Here is a tiny trained network, its code and every weight. The questions are about switching its units off for an input and a target symbol, where a switched-off unit gives its printed mean instead of its output.

import numpy as np


def w(rows, s, z=0):
    codes = np.array(rows[::2]) - 128.0
    scale = np.full(codes.shape[1], s)
    scale[-1] = z or s
    return codes * scale


def norm(h):
    return h / np.sqrt((h * h).mean(-1, keepdims=True) + 1e-5)


def f(y):
    return np.maximum(y, 0)


def softmax(a):
    e = np.exp(a - a.max(-1, keepdims=True))
    return e / e.sum(-1, keepdims=True)


def log_softmax(a):
    a = a - a.max(-1, keepdims=True)
    return a - np.log(np.exp(a).sum(-1, keepdims=True))


def net(x, mask):
    ids = ['αβγεζμξτψω'.index(c) for c in x.split()]
    T = len(ids)
    res = E[ids] + P[:T]
    u = 0
    for l in range(2):
        q, k, v = (norm(res) @ M[l].T for M in (Q, K, V))
        z = softmax(np.where(np.tri(T) > 0, q @ k.T / 2**0.5, -1e9)) @ v
        res = res + np.where(mask[u], z, O[l][:, -1]) @ O[l][:, :-1]
        u += 1
        y = f(norm(res) @ A[l][:, :-1].T + A[l][:, -1])
        res = res + np.where(mask[u : u + 4], y, B[l][:, -1]) @ B[l][:, :-1]
        u += 4
    return log_softmax(norm(res)[-1] @ U[:, :-1].T + U[:, -1])


Q, K, V, O, A, B = {}, {}, {}, {}, {}, {}
E = w([
[106,101,202,114,97,150,147,163,108],'α',
[95,98,184,102,123,96,127,247,123],'β',
[115,130,140,120,125,123,162,198,124],'γ',
[99,136,153,153,139,188,208,177,86],'ε',
[77,127,146,130,129,79,132,176,149],'ζ',
[97,144,178,107,100,74,123,130,169],'μ',
[128,180,161,121,136,118,137,94,166],'ξ',
[128,163,116,179,150,151,111,118,113],'τ',
[74,129,143,162,150,166,198,164,75],'ψ',
[171,151,183,183,57,161,170,142,189],'ω',
],0.015)
P = w([
[23,163,157,199,178,250,64,182,222],'0',
[88,135,101,147,195,26,115,146,48],'1',
[132,158,138,67,151,98,121,126,57],'2',
[130,62,140,79,198,93,131,76,94],'3',
[127,150,174,75,143,97,102,147,71],'4',
[144,71,158,92,207,111,117,109,130],'5',
[151,146,172,100,151,101,94,145,89],'6',
[158,82,167,127,207,132,102,126,130],'7',
[164,113,168,136,142,98,83,124,91],'8',
[172,72,152,161,160,104,86,125,124],'9',
[137,76,169,181,148,88,68,123,122],'10',
[129,68,195,169,167,113,88,127,142],'11',
[155,51,192,200,152,99,92,114,166],'12',
[109,56,254,197,126,33,114,81,120],'13',
],0.0078)
Q[0] = w([
[146,157,244,253,143,75,159,163,138],'L0H0',
[176,21,151,143,202,107,162,90,152],'L0H0',
],0.0057)
K[0] = w([
[129,114,142,184,85,176,161,163,254],'L0H0',
[105,232,173,114,52,167,119,157,97],'L0H0',
],0.0063)
V[0] = w([
[140,241,182,94,195,81,63,30,167],'L0H0',
[66,123,28,85,254,165,28,128,135],'L0H0',
],0.0058)
O[0] = w([
[89,129,122,246,169,111,159,187,158,127],'L0H0',
[214,6,189,117,74,148,219,104,190,2],'L0H0',
],0.015,0.0064)
A[0] = w([
[242,91,126,109,195,55,63,184,123,22],'L0N0',
[209,72,212,76,127,157,185,21,156,1],'L0N1',
[129,81,111,121,28,226,147,160,255,13],'L0N2',
[75,97,241,123,118,144,209,220,118,229],'L0N3',
],0.005,0.0008)
B[0] = w([
[113,145,71,175,110,97,129,6,127,150],'L0N0',
[109,141,149,141,55,146,121,128,64,224],'L0N1',
[138,143,68,110,85,110,102,144,113,183],'L0N2',
[129,116,113,181,148,77,132,86,124,254],'L0N3',
],0.013,0.0034)
Q[1] = w([
[121,165,144,254,42,72,124,210,96],'L1H0',
[9,233,16,183,150,84,38,194,20],'L1H0',
],0.0059)
K[1] = w([
[111,85,99,199,108,153,51,30,196],'L1H0',
[167,104,90,125,86,167,28,210,254],'L1H0',
],0.0059)
V[1] = w([
[156,112,243,124,102,234,145,149,153],'L1H0',
[157,254,107,124,161,219,114,81,118],'L1H0',
],0.0094)
O[1] = w([
[111,121,94,88,253,34,130,79,227,121],'L1H0',
[199,131,131,156,152,47,206,164,136,1],'L1H0',
],0.013,0.0011)
A[1] = w([
[61,148,203,197,156,207,79,113,114,128],'L1N0',
[169,2,225,187,55,151,185,104,182,138],'L1N1',
[128,89,98,47,46,159,73,160,138,91],'L1N2',
[189,41,139,50,121,130,186,120,218,3],'L1N3',
],0.0079,0.0014)
B[1] = w([
[179,44,109,101,69,75,179,113,150,255],'L1N0',
[157,208,195,157,195,156,50,200,62,178],'L1N1',
[191,202,136,128,160,143,246,165,182,145],'L1N2',
[169,144,146,130,42,100,64,140,34,133],'L1N3',
],0.013,0.009)
U = w([
[61,76,102,119,177,62,127,34,207,175],'α',
[123,122,125,79,64,205,123,142,135,167],'β',
[158,178,126,137,49,150,179,153,98,123],'γ',
[180,118,104,57,62,28,126,72,67,93],'ε',
[102,103,91,150,27,169,127,173,119,95],'ζ',
[51,50,36,239,38,40,167,158,162,24],'μ',
[125,100,157,254,197,44,200,172,204,146],'ξ',
[126,178,225,185,159,178,55,202,91,254],'τ',
[111,168,168,96,106,181,124,58,82,133],'ψ',
[117,204,90,81,165,127,94,194,76,30],'ω',
],0.0077,0.0049)

Each question gives the input, a string of symbols that net reads in full, and the target symbol t.
The units are the heads (2 rows each of Q, K, V and O) and the neurons (one row each of A and B). Each row of codes is followed by its name. A weight is (code - 128) times the scale printed after its matrix; where a second scale follows, it is the last column's (O, A, B and U).
mask holds one flag per unit, layer by layer, with each layer's heads first. A switched-off unit (its flag False) gives its mean, the last column of its rows in O or B, instead of its output. The means were averaged over made-up inputs and are rounded, as every weight is.
A unit's drop is (log p(t) with every unit on - log p(t) with that unit switched off) / (log p(t) with every unit on - log p(t) with every unit switched off).
The circuit of an input: a set's keep is (log p(t) with only the set's units on - log p(t) with every unit switched off) / (log p(t) with every unit on - log p(t) with every unit switched off). Starting from all 10 units, units are removed one at a time, each time the one whose removal leaves the highest keep (on an exact tie, the one counted first), for as long as the keep stays at least 0.8.
units of the circuit, in order: the units of the circuit, biggest drop first
most important unit: the unit with the biggest drop
top k neurons: the k neurons with the biggest drops, biggest first
k most important neurons of layer l: the k neurons of layer l with the biggest drops, biggest first
input ω ω ε ε ξ ξ ω τ τ ε ψ, target ξ: most important unit => L1H0
input τ τ α τ ζ, target τ: 2 most important neurons of layer 1 => (L1N1 L1N0)
input τ ω α ω ξ ω ζ γ, target α: units of the circuit, in order => (L0H0 L1H0)
input τ τ τ τ μ, target τ: units of the circuit, in order => (L1N1 L0H0)
input ζ τ τ τ τ ξ τ ψ ε ω, target β: top 2 neurons => (L0N3 L0N2)
input τ μ τ, target μ: units of the circuit, in order => (L1H0 L0H0 L0N3 L0N2)
input τ ω γ ω τ ζ α τ τ μ ω β, target α: top 3 neurons => (L0N2 L1N1 L0N0)
input τ τ τ ε, target τ: units of the circuit, in order => (L1N1 L0H0)
input τ ε μ ε ψ τ ξ, target τ: top 2 neurons => (L1N1 L0N0)
input μ ω τ, target ζ: 2 most important neurons of layer 1 => (L1N0 L1N1)
input τ ε τ ε ε τ ε ω ξ, target α: top 2 neurons => (L0N2 L1N1)
input ζ τ ω γ ε ε, target β: top 2 neurons => (L0N2 L0N3)
input ξ ξ ε ω, target μ: units of the circuit, in order => (L0H0 L0N3 L1N0 L1H0)
input τ ψ ψ τ, target ψ: most important neuron of layer 1 => (L1N1)
input ξ τ γ τ μ τ τ τ ψ τ γ ξ ω ξ, target μ: 2 most important neurons of layer 1 => (L1N0 L1N1)
input α ψ τ τ α ω, target ω: 2 most important neurons of layer 0 => (L0N3 L0N2)
input ξ ζ τ τ ψ ω ψ μ τ μ τ ε, target μ: 2 most important neurons of layer 1 => (L1N0 L1N1)
input α ε τ ε γ ξ β, target ξ: 2 most important neurons of layer 0 => (L0N2 L0N3)
input ξ ω τ τ, target μ: top 2 neurons => (L0N3 L1N0)
input μ τ ω ξ ζ τ τ α, target ζ: 2 most important neurons of layer 1 => (L1N0 L1N1)
input α τ ω α τ τ ω ω ω ε ω μ ψ, target ω: most important unit => L0H0
input ξ ζ ω β τ ε τ ω ε τ ξ ξ ξ ω, target μ: top 2 neurons => (L1N0 L1N1)
input μ γ ξ μ ω ε, target ζ: top 4 neurons => (L0N3 L1N0 L0N2 L1N1)
input ε μ τ ε ε τ, target ε: top 2 neurons => (L1N1 L0N1)
input ζ γ γ ω τ τ, target β: 2 most important neurons of layer 0 => (L0N3 L0N2)
input α ε ω γ τ τ τ ξ α τ τ ω γ, target ω: top 2 neurons => (L0N3 L0N2)
input ω ω α τ ζ γ τ τ α τ γ ω τ, target ξ: top neuron => (L1N1)
